[168 171 132 108  98 176  94 137 139 125  82 201 142 161 139 115 157 149
 145 114 114  80 125  77 159 133 139 137 124 155 161]  Q_764
[168 172 133 107  97 178  95 137 139 126  82 201 141 162 140 114 156 150
 144 114 114 188 141 190 107 133 128 129 140 112 105]  Q_424
[168 171 132 108  98 176  94 137 139 125  82 201 142 161 139 115 157 149
 145 114 114  80 125  78 159 133 138 137 124 155 161]  Q_515
tail: [150 144 114 114 188]	[141 190 107 133 128 129 140 112 105]
tail: [144 114]	[114 188 141 190 107 133 128 129 140 112 105]
tail: [144 114 114]	[188 141 190 107 133 128 129 140 112 105]
asked: [168 172 133 107  97 178  95 137 139 126  82 201 141 162 140 114 156 150
 144 114 114 188 141 190 107 133 128 129 140 112 105]	Q_424
tail: [133 138]	[137 124 155 161]

[146 121 134  98 129 143 129 140 136 126 127 107]  Q_957
[133 131 114 138 118 132 133 157 136 128 137 135]  Q_272
[120 131 127 140 132 144 118 111 121  94 146 146]  Q_778
[183 118 122  97 129 144 118 112 125 126 126 107]  Q_411
[183 118 121 142 121 142 144 108 123 133 128 124]  Q_395
tail: [118 111]	[121  94 146 146]
tail: [144 118 112]	[125 126 126 107]
tail: [136 126]	[127 107]
tail: [183 118 121]	[142 121 142 144 108 123 133 128 124]
tail: [129 144]	[118 112 125 126 126 107]
tail: [140 132 144 118 111]	[121  94 146 146]

[175  79 111 103 130 185 134  83 171 159 167 101 138 115 148 122] = Q_734
[168 100 103 108  95 168 142  83 171 159 127 150 118 150 116 104] = Q_359
[207  98  82 160  84 197 110 123  81 141 166 101 138 128 106  75] = Q_580
tail: [ 83 171 159 127]	[150 118 150 116 104]
tail: [103 108]	[ 95 168 142  83 171 159 127 150 118 150 116 104]
tail: [166 101 138]	[128 106  75]

[118 125 126 156 128 141 125 160  96 131 118 123 128 129 151 114 136 127
 123 141 149 112 127 139 116 133 119 115 125 134 144 117 161 136 130 119
  92 137 122 133 108 135 120 126 121 146 120 131 122 103 103 122 139 136
 134 137 133 141 123 127 129 141 137  88] -> Q_613
[143 132 148 122 131 131 128 135 139 131 182 137 125 108 159 131 121 129
 133 123 105 139 133 136 112 161 134 168 120 128 173 125 133 145  89  98
 135 127 121 128 116 134 116 132 118 138 135 140 122 127 138 127 118 112
 123 125 117 111 122 128 128 140 133  93] -> Q_841
[105 124 119 147 124 140 127 158 117 136 113 121 126 115 169 117 139 120
 126 135 140 106 131 139 126 124 108  93 123 132 151 122 166 131 127 123
  94 135 118 122 108 131 118 122 124 145 120 131 122 119 105 121 136 132
 134 126 137 153 124 126 151 141 148  85] -> Q_978
[ 94 125  88  92 120 125 122 129 165 145 127 121 123 105 148 126 143 112
 132 120 127 120 135 125 143 118  97 100 124 128 152 126 150 123 117 128
 135 130 114 106 125 125 130 117 129 124 139 136 123 139 128 125 120 115
 129 107 134 144 131 130 133 123 133 142] -> Q_522
[ 94 125 119 147 120 125 122 129 165 145 127 121 123 105 148 126 143 112
 132 120 127 120 135 125 143 118  97 100 124 128 152 126 150 123 117 128
 135 130 114 106 125 125 130 117 129 124 117 131 123 139 128 125 120 115
 129 107 134 144 131 130 133 123 133 142] -> Q_485
[130 128 102 133 113 141 125 135 138 113 141 133 136 129  88 121 128 120
 120 114 157 125 137 127 138 116 141 129 134 138 151 134 123 117 146 156
 111 118 132 156 107 136 161 138 129 120 145 128 144 112 122 141 132 163
 130 119 123 112 127 132 134 120 133 149] -> Q_403
[143 133 138 124 132 102 128 123 124 134 146 141 132 131 129 136 117 144
 123 121 166 134 133 136 113 154 137 123 110 139 131 123 119 168 114 110
 153 123 134 131 141 145 112 138 124 128 135 126 138 120 153 126 117 133
 126 132 129  98 117 132 132 121 135 146] -> Q_102
[130 128 123 124 116 151 118 123 121 122 149 135 131 124  98 117 136 115
 128 108 128 130 130 128 130 132 133 167 147 135 175 137 130 112 128 154
 104 123 122 143  92 131 188 153 126 130 139 135 131 112 111 142 132 134
 128 118 129  98 116 129 128 127 127 133] -> Q_473
tail: [145 120 131]	[122 119 105 121 136 132 134 126 137 153 124 126 151 141 148  85]
tail: [120 153 126]	[117 133 126 132 129  98 117 132 132 121 135 146]
tail: [124 119 147]	[124 140 127 158 117 136 113 121 126 115 169 117 139 120 126 135 140 106
 131 139 126 124 108  93 123 132 151 122 166 131 127 123  94 135 118 122
 108 131 118 122 124 145 120 131 122 119 105 121 136 132 134 126 137 153
 124 126 151 141 148  85]
tail: [129  98 117]	[132 132 121 135 146]
tail: [135 139]	[131 182 137 125 108 159 131 121 129 133 123 105 139 133 136 112 161 134
 168 120 128 173 125 133 145  89  98 135 127 121 128 116 134 116 132 118
 138 135 140 122 127 138 127 118 112 123 125 117 111 122 128 128 140 133
  93]

[ 89 163  95  91 163  95  93  92]  Q_573
[125 129 127 126 130 135 136 136]  Q_78
[162  99 156 160  97 157 158 159]  Q_689
[ 59 190  70  63 120 135 136 137]  Q_392
[125 129 126 126 130 126 126 126]  Q_466
tail: [ 97 157 158]	[159]
tail: [ 89 163]	[ 95  91 163  95  93  92]
tail: [125 129 126 126 130]	[126 126 126]
tail: [ 97 157]	[158 159]

[148 125 119 192 113] = Q_620
[124 124 118 193 113] = Q_691
[141 152 168 128 123] = Q_16
[142 153 165 132 142] = Q_110
[148 125 118 192 113] = Q_889
[142 152 165 132 117] = Q_225
asked: [148 125 119 192 113]	Q_620
tail: [124 118 193]	[113]
tail: [142 152 165 132]	[117]
tail: [142 152]	[165 132 117]
tail: [142 153 165]	[132 142]
tail: [152 168]	[128 123]
tail: [125 118]	[192 113]

[138 119 142 145] = Q_607
[120 125 119 118] = Q_270
[122 125 110 142] = Q_782
[195 112 176 144] = Q_625
[127 143 118 118] = Q_327
[121 125 110 142] = Q_704
[122 125 131 139] = Q_495
tail: [121 125]	[110 142]
tail: [120 125 119]	[118]
tail: [195 112 176]	[144]
tail: [119 142]	[145]
asked: [195 112 176 144]	Q_625
tail: [120 125]	[119 118]

[176  89 205 112] : Q_330
[124 165 128 159] : Q_621
[124 178 105 162] : Q_648
[124 165 128 160] : Q_58
[125 165 128 116] : Q_807
tail: [124 178]	[105 162]
tail: [125 165]	[128 116]
tail: [178 105]	[162]

[101 155 114 127 113 135 116 121  84  72 142 129 116 138 118 101 109] = Q_379
[158  97 144 116 129 123 115  88 132 117  89 167 132 171 143 197 140] = Q_256
[ 90 137 135 122  90 138 157  86 131 124 150 136 107 123 125 132 169] = Q_960
[ 86 123  93 177  80  78 153 118 121 172 128 123 102 116 102 133 141] = Q_902
[ 95 118 127 133 116 104 185  91 145 201 137 138 114  81 108 186 176] = Q_234
[159  97 117 155  96  46 166 132 126 117 100 114 108 148  68 167 190] = Q_766
[100 124 116  96 113 137 172  59  58 108 101 148 160 131 138 163 133] = Q_211
[ 96 129 122 123 141 128 141 157 133 123 155 132 140 115 116  82 124] = Q_189
[183 127 143  96 104 178 117  79 157 165 106 159 114 155 150 160 112] = Q_380
[ 62 160 114 137 101  78 142 122 127 166 166 124 116  90 100 125 148] = Q_53
[148 112 140 152 127 136 112 184 155 131 121 131 152 143 133  96 106] = Q_608
[128 129 127 138 114  99 135 135 114 149 108 152 138 108 141 150 162] = Q_726
tail: [177  80]	[ 78 153 118 121 172 128 123 102 116 102 133 141]
tail: [158  97]	[144 116 129 123 115  88 132 117  89 167 132 171 143 197 140]

[140 145 104 139 132 140 105 136 111 110 118 127 113 107 127 123 143 119
 124 125 137 111 116 122 131 121 110 118 142 115] = Q_499
[110 102  90 112 134 110  93 110  95 141 143 133  98  96 134 118 112 122
 133 136 109  93 144  97  90  96  97 112 112 144] = Q_811
[109 106 165 108 118 108 165 108 156 125 120 120 156 159 134 118 111 124
 119 121 111 156 121 142 125 142 153 144 106 120] = Q_674
[150 154  72 156 131 154  73 159  80 153 146 133  99  96 112 164 152 105
 150 137 152  83 152 117 137 117  82  96 152 151] = Q_414
[108 105 126 115 130 109 131 108 130 141 143 134 132 130 142 119 112 139
 136 137 108 129 143 118 105 115 126 131 109 141] = Q_911
[140 145 104 139 135 140 105 136 111 110 118 127 113 107 127 123 143 119
 144 125 137 111 116 122 131 121 110 118 142 115] = Q_200
[127 121 123 140 138 131 118 142 126 189 168 157 122 120 116 168 128 120
 169 149 130 129 182 134 128 135 124 122 130 181] = Q_285
[110 102 125 115 134 110  93 110  95 141 143 133  98  96 134 118 112 122
 133 136 109 171 144  97  90  96  97 112 112 144] = Q_806
[116 114 117 118 127 118 116 119 110 133 132 123 111 116 124 120 111 125
 124 129 119 109 132 108 111 108 118 120 118 132] = Q_665
tail: [122 120 116 168]	[128 120 169 149 130 129 182 134 128 135 124 122 130 181]
tail: [111 125]	[124 129 119 109 132 108 111 108 118 120 118 132]
tail: [119 121 111]	[156 121 142 125 142 153 144 106 120]
tail: [125 115]	[134 110  93 110  95 141 143 133  98  96 134 118 112 122 133 136 109 171
 144  97  90  96  97 112 112 144]
tail: [126 115]	[130 109 131 108 130 141 143 134 132 130 142 119 112 139 136 137 108 129
 143 118 105 115 126 131 109 141]

[142 139 135 139 128 134 132 138 142 165 138 102 112 124 123 123 134 156
 134 134 141 115 144 113 121 136 151 142 163 119 115 177 104 137 177 106
 115 205 137 166 111 171  99 140 144 175 169 145 119 177 192  81 108 131
 103 153] = Q_965
[142 139 135 139 128 134 132 138 142 165 138 102 112 124 123 123 134 156
 134 135 141 115 144 113 121 136 151 141 163 119 115 159 132  90 119 160
 119 117 113 149 142 158 119 119 115 168 120 124 121 127 134  89 116 131
 122 152] = Q_984
[142 139 135 139 128 134 132 138 142 165 138 102 112 124 123 123 134 156
 134 135 141 115 144 113 121 136 151 141 163 119 115 177 104 137 177 106
 114 205 137 166 111 171  99 140 144 174 169 114 154 174 186  89 115 141
 131  94] = Q_498
tail: [174 186]	[ 89 115 141 131  94]
tail: [ 89 116]	[131 122 152]
tail: [119 117]	[113 149 142 158 119 119 115 168 120 124 121 127 134  89 116 131 122 152]
tail: [177 192]	[ 81 108 131 103 153]
tail: [106 115]	[205 137 166 111 171  99 140 144 175 169 145 119 177 192  81 108 131 103
 153]
tail: [115 205 137]	[166 111 171  99 140 144 175 169 145 119 177 192  81 108 131 103 153]
tail: [142 158 119]	[119 115 168 120 124 121 127 134  89 116 131 122 152]

[142 122 131 140  97 137 139 122 147 132] = Q_973
[121 145 147 119 162 125 117 103  82 129] = Q_302
[144 111 142 155 119 141 148 134 143 142] = Q_962
[138 121  73 143  53 118 106  88 176 124] = Q_943
tail: [139 122 147]	[132]
tail: [119 141]	[148 134 143 142]
tail: [145 147]	[119 162 125 117 103  82 129]
tail: [134 143]	[142]

[130 133 126 110 131 144 141 135 128] = Q_369
[124 157 101 109 139 145 143 116 108] = Q_919
[130 132 126 110 131 131 133 159 178] = Q_266
[137 144 130 109 110 145 143 116 117] = Q_885
[136 151 130 132  89 115 119  88 107] = Q_153
[127 124 118 144 139 146 143 116 130] = Q_286
[127 132 121 128 139 125 127 124 120] = Q_249
tail: [139 125]	[127 124 120]
tail: [144 139 146 143]	[116 130]
tail: [126 110 131 131 133]	[159 178]
tail: [130 133 126 110 131]	[144 141 135 128]
tail: [109 110 145 143 116]	[117]
tail: [151 130 132  89 115]	[119  88 107]
tail: [139 146]	[143 116 130]

[ 81 117 142  66  86  65  84]  Q_856
[ 81 117 142  66  86  65  83]  Q_150
[ 81 117 143  66  86 129 123]  Q_55
asked: [ 81 117 143  66  86 129 123]	Q_55
tail: [ 81 117 143  66  86]	[129 123]
asked: [ 81 117 142  66  86  65  83]	Q_150

[ 91 110 106 205] -> Q_410
[ 92 110 106 171] -> Q_757
[ 92 105 128  89] -> Q_182
[ 92 105 127 171] -> Q_431
[176 105 129 144] -> Q_128
tail: [ 92 110 106]	[171]
tail: [ 92 105 128]	[89]
tail: [105 128]	[89]
tail: [105 127]	[171]
asked: [ 91 110 106 205]	Q_410

[ 79 134 134  63 130 140  67  88 158 124 120 121 136  66 155 181 121 104
 183  61  90  67 114 166 142 170 128 137 113 174  79 138 155  99 191 148
  90 147  98 142 130 209 128 154 138 104 150 150 123  48 156 180 142  71
 111 176 101 179  82 102  95 193 154 182] : Q_483
[ 79 137 134  64 126 140  67  88 158 125 124 121 137  67 156 182 121 104
 182  62  90  67 114 169 142 175 131 137 113 174  83 138 157  95 191 147
  90 143 100 145 131 208 126 157 139  99 143 145 130  48 158 176 142  68
 113 176 103 176  82  97  95 191 156 187] : Q_894
[ 79 138 134  65 124 140  66  88 158 125 126 121 137  67 156 182 121 104
 182  62  90  67 114 170 142 177 133 137 113 174  86 138 158  93 191 146
  90 141 100 146 131 207 126 158 139 100 143 145 130  49 158 173 142  68
 113 176 103 175  82  93  95 190 156 190] : Q_159
[ 81 144 135  73 117 141  67  92 158 128 133 122 135  66 155 181 121 108
 176  67  92  72 114 172 142 184 139 136 113 174  97 138 161  87 190 142
  92 133 106 151 133 201 123 162 140  96 134 137 140  54 161 163 139  66
 116 176 108 167  85  84  95 182 159 195] : Q_86
[ 80 128 133  61 136 138  71  88 156 122 114 121 134  67 150 180 122 103
 183  62  90  67 115 160 142 160 122 137 113 173  74 137 149 106 189 151
  90 153  96 135 127 207 131 149 136 111 155 156 114  49 151 185 144  78
 110 172 100 181  82 114  95 195 148 172] : Q_203
[ 79 131 133  62 133 139  69  88 157 123 117 122 138  67 153 181 121 103
 183  61  90  67 114 163 142 165 125 137 113 174  76 138 152 103 191 150
  90 150  97 138 128 208 130 151 137 108 153 154 118  48 154 183 143  74
 110 174 100 180  82 108  95 194 151 177] : Q_448
tail: [ 83 138]	[157  95 191 147  90 143 100 145 131 208 126 157 139  99 143 145 130  48
 158 176 142  68 113 176 103 176  82  97  95 191 156 187]
tail: [122 135]	[ 66 155 181 121 108 176  67  92  72 114 172 142 184 139 136 113 174  97
 138 161  87 190 142  92 133 106 151 133 201 123 162 140  96 134 137 140
  54 161 163 139  66 116 176 108 167  85  84  95 182 159 195]
tail: [136  66 155 181]	[121 104 183  61  90  67 114 166 142 170 128 137 113 174  79 138 155  99
 191 148  90 147  98 142 130 209 128 154 138 104 150 150 123  48 156 180
 142  71 111 176 101 179  82 102  95 193 154 182]
tail: [100 143 145 130]	[ 49 158 173 142  68 113 176 103 175  82  93  95 190 156 190]

[124 112 142 104 105 125 122 114 113 116 136 146 122 129 134 116 126 138
 151 138 125 130 126 110 119 127 122 123 112 119 126 135 145] : Q_752
[125 140 152 157 152 131 132 136 157 133 164  99 131 139 147 143 140 107
  96 105 128 147 134 151 143 150 128 137 143 152 152 119 133] : Q_622
[160 126 148 126 105  95 100 107 127 124 141 128 129 144 156 114 157 110
 141 131 125 134 154 114 120 142 136 108 110 121 136  90 138] : Q_244
[ 75 110 113  91  99 169 154 121 111 107  92 175 103  92  84 115  79 189
 185 171 109 109  82 109 124  99  98 152 103 104 102 189 145] : Q_964
[104 141 104 150 143 160 161 138 160 131 108  92 120 110 103 136 107 141
  90 136 118 119 107 145 158 119 120 164 132 131 126 142 109] : Q_908
[156 101 158  98  86  93  97 136 157 134 150 136 130 144 160 103 149 116
 143 137 134 135 148  94 118 132 140 103 102 117 136 101 150] : Q_195
[154 117 141 109 106 108 112 113 112 124 141 126 132 141 149 115 151 123
 131 137 129 136 149 108 118 140 134 114 116 118 131 111 137] : Q_94
[112 144  96 136 133 168 167 141 145 132  97 105 120 105  97 133 116 166
 106 165 107 122 114 136 149 130 111 169 128 121 118 157 116] : Q_169
[142 127  96 108 122 128 129 137  97 134  92 148 133 124 111 123 127 144
 146 145 133 113 132 115 111 115 131 120 129 109 103 137 113] : Q_447
tail: [136 157 133]	[164  99 131 139 147 143 140 107  96 105 128 147 134 151 143 150 128 137
 143 152 152 119 133]
tail: [127 124]	[141 128 129 144 156 114 157 110 141 131 125 134 154 114 120 142 136 108
 110 121 136  90 138]
tail: [129 137  97]	[134  92 148 133 124 111 123 127 144 146 145 133 113 132 115 111 115 131
 120 129 109 103 137 113]

[101 138 119 120  54 100 102  51 103 105 150  55 132 116 171  63  51 106
  95 121 191 111 108 130 110 140 141  52 158 134 127  95] : Q_956
[186 178 112 139 144 190  62 137 194 139 107 176 100  59 120 149 211 158
 196  90  48 199 129  88  72 108 193 198  52 154  54 194] : Q_455
[ 82 163 100 117 124  99 102  70 175 164 153  76 206 154  94 209 163  61
  54 122 125 180  67  54 143  93  53 107 187  88 208 104] : Q_89
[148 194 196 195 128 167 133  64 129  49 204 140 112 124  79 176 184 196
 132 100  70 138 205  54 142  93  53 107 174 116  89 128] : Q_24
[ 70  86  93  82  91 109 121 146 185 143 186  92 137  46 194 169 208  93
 120  99  84 112 204 124 114 134 199 111 150 175 171  63] : Q_478
tail: [ 99 102]	[ 70 175 164 153  76 206 154  94 209 163  61  54 122 125 180  67  54 143
  93  53 107 187  88 208 104]
tail: [169 208]	[ 93 120  99  84 112 204 124 114 134 199 111 150 175 171  63]
tail: [ 54 143  93  53 107]	[187  88 208 104]

